Below is a small trained network, with its code and all its weights. Each question gives an input and a target symbol and asks what happens when units are switched off, that is, made to give their printed mean instead of their output.

import numpy as np


def w(rows, s, z=0):
    codes = np.array(rows[::2]) - 128.0
    scale = np.full(codes.shape[1], s)
    scale[-1] = z or s
    return codes * scale


def norm(h):
    return h / np.sqrt((h * h).mean(-1, keepdims=True) + 1e-5)


def f(y):
    return np.maximum(y, 0)


def softmax(a):
    e = np.exp(a - a.max(-1, keepdims=True))
    return e / e.sum(-1, keepdims=True)


def log_softmax(a):
    a = a - a.max(-1, keepdims=True)
    return a - np.log(np.exp(a).sum(-1, keepdims=True))


def net(x, mask):
    ids = ['ΔΠγζηθτ'.index(c) for c in x.split()]
    T = len(ids)
    res = E[ids] + P[:T]
    q, k, v = (norm(res) @ M[0].T for M in (Q, K, V))
    z = softmax(np.where(np.tri(T) > 0, q @ k.T / 3**0.5, -1e9)) @ v
    res = res + np.where(mask[0], z, O[0][:, -1]) @ O[0][:, :-1]
    y = f(norm(res) @ A[0][:, :-1].T + A[0][:, -1])
    res = res + np.where(mask[1:25], y, B[0][:, -1]) @ B[0][:, :-1]
    return log_softmax(norm(res)[-1] @ U[:, :-1].T + U[:, -1])


Q, K, V, O, A, B = {}, {}, {}, {}, {}, {}
E = w([
[128,130,80,196],'Δ',
[157,151,184,151],'Π',
[130,69,77,177],'γ',
[152,139,110,245],'ζ',
[124,175,102,136],'η',
[68,163,163,122],'θ',
[152,146,7,209],'τ',
],0.019)
P = w([
[101,182,21,114],'0',
[192,91,72,95],'1',
[22,174,134,248],'2',
[145,120,216,81],'3',
[179,81,85,108],'4',
[66,85,162,188],'5',
[134,110,229,65],'6',
[172,78,102,107],'7',
[107,47,227,169],'8',
],0.014)
Q[0] = w([
[189,106,80,223],'H0',
[178,127,141,91],'H0',
[99,1,41,170],'H0',
],0.011)
K[0] = w([
[150,172,62,248],'H0',
[116,92,160,150],'H0',
[236,126,57,145],'H0',
],0.014)
V[0] = w([
[136,59,213,110],'H0',
[2,178,73,82],'H0',
[102,119,91,202],'H0',
],0.0074)
O[0] = w([
[59,118,18,121,3],'H0',
[81,98,184,1,142],'H0',
[139,146,217,129,218],'H0',
],0.0073,0.0053)
A[0] = w([
[135,122,118,134,130],'N0',
[43,133,164,221,8],'N1',
[106,85,53,64,36],'N2',
[185,147,162,169,52],'N3',
[77,37,176,134,97],'N4',
[140,76,209,161,105],'N5',
[107,104,210,194,205],'N6',
[137,68,199,133,70],'N7',
[100,128,100,195,147],'N8',
[165,198,159,111,43],'N9',
[169,133,95,147,160],'N10',
[115,77,85,185,119],'N11',
[140,74,170,172,78],'N12',
[112,75,155,68,65],'N13',
[70,92,128,162,160],'N14',
[166,130,85,119,52],'N15',
[3,142,143,164,59],'N16',
[92,47,73,140,1],'N17',
[71,144,93,40,114],'N18',
[191,83,114,100,70],'N19',
[131,56,86,111,164],'N20',
[67,153,30,119,41],'N21',
[104,182,174,82,39],'N22',
[125,87,183,160,37],'N23',
],0.015,0.0064)
B[0] = w([
[127,109,138,119,137],'N0',
[2,60,237,169,175],'N1',
[4,195,1,178,135],'N2',
[98,190,120,133,179],'N3',
[173,86,96,147,167],'N4',
[127,73,78,105,200],'N5',
[142,4,101,188,247],'N6',
[70,90,129,97,169],'N7',
[145,130,185,52,179],'N8',
[96,187,73,90,149],'N9',
[118,139,176,120,171],'N10',
[53,111,141,138,174],'N11',
[149,60,139,112,181],'N12',
[232,104,171,90,141],'N13',
[109,21,194,86,164],'N14',
[137,135,154,159,137],'N15',
[158,60,207,222,161],'N16',
[219,5,140,21,137],'N17',
[180,31,108,58,151],'N18',
[29,192,163,112,149],'N19',
[30,190,75,150,152],'N20',
[169,41,159,166,135],'N21',
[107,48,122,239,147],'N22',
[52,157,157,132,160],'N23',
],0.0089,0.014)
U = w([
[75,131,222,175,1],'Δ',
[160,100,251,59,107],'Π',
[28,123,70,117,90],'γ',
[238,116,79,164,193],'ζ',
[136,176,146,73,219],'η',
[177,120,3,94,210],'θ',
[117,167,12,188,132],'τ',
],0.014,0.0051)

Each question gives the input, a string of symbols that net reads in full, and the target symbol t.
The units are the heads (3 rows each of Q, K, V and O) and the neurons (one row each of A and B). Each row of codes is followed by its name. A weight is (code - 128) times the scale printed after its matrix; where a second scale follows, it is the last column's (O, A, B and U).
mask holds one flag per unit, heads first, then neurons. A switched-off unit (its flag False) gives its mean, the last column of its rows in O or B, instead of its output. The means were averaged over made-up inputs and are rounded, as every weight is.
A unit's drop is (log p(t) with every unit on - log p(t) with that unit switched off) / (log p(t) with every unit on - log p(t) with every unit switched off).
The circuit of an input: a set's keep is (log p(t) with only the set's units on - log p(t) with every unit switched off) / (log p(t) with every unit on - log p(t) with every unit switched off). Starting from the 12 units with the biggest drops (on a tie, the unit counted first), units are removed one at a time, each time the one whose removal leaves the highest keep (on an exact tie, the one counted first), for as long as the keep stays at least 0.8.
units of the circuit, in order: the units of the circuit, biggest drop first
unit that matters most: the unit with the biggest drop
k most important neurons: the k neurons with the biggest drops, biggest first
drop when u is switched off: that unit's drop, to one decimal
input γ Δ Δ ζ η γ τ θ, target θ: 3 most important neurons -> (N18; N2; N1)
input η Π ζ η η γ γ γ, target γ: unit that matters most -> N20
input Π γ τ τ η, target η: 2 most important neurons -> (N6; N1)
input γ Π γ, target Π: units of the circuit, in order -> (N8; N14)
input η η θ Π γ Π Π τ, target τ: 2 most important neurons -> (N1; N14)
input τ Π Π γ η τ, target Π: 2 most important neurons -> (N8; N14)
input ζ θ θ η Π Π γ, target γ: units of the circuit, in order -> (H0; N20; N16)
input ζ γ γ η η γ τ, target ζ: units of the circuit, in order -> (H0; N1; N11; N14)
input τ η η τ, target ζ: units of the circuit, in order -> (H0; N1; N14; N7)
input Π θ Π θ η Δ η, target θ: units of the circuit, in order -> (H0; N18; N1)
input γ θ τ Δ η, target η: drop when N6 is switched off -> 0.4
input γ Δ γ θ τ, target τ: drop when N14 is switched off -> 0.2
input Π Π γ η, target θ: drop when H0 is switched off -> 0.4
input τ θ η Π γ τ, target Π: drop when N2 is switched off -> 0.0
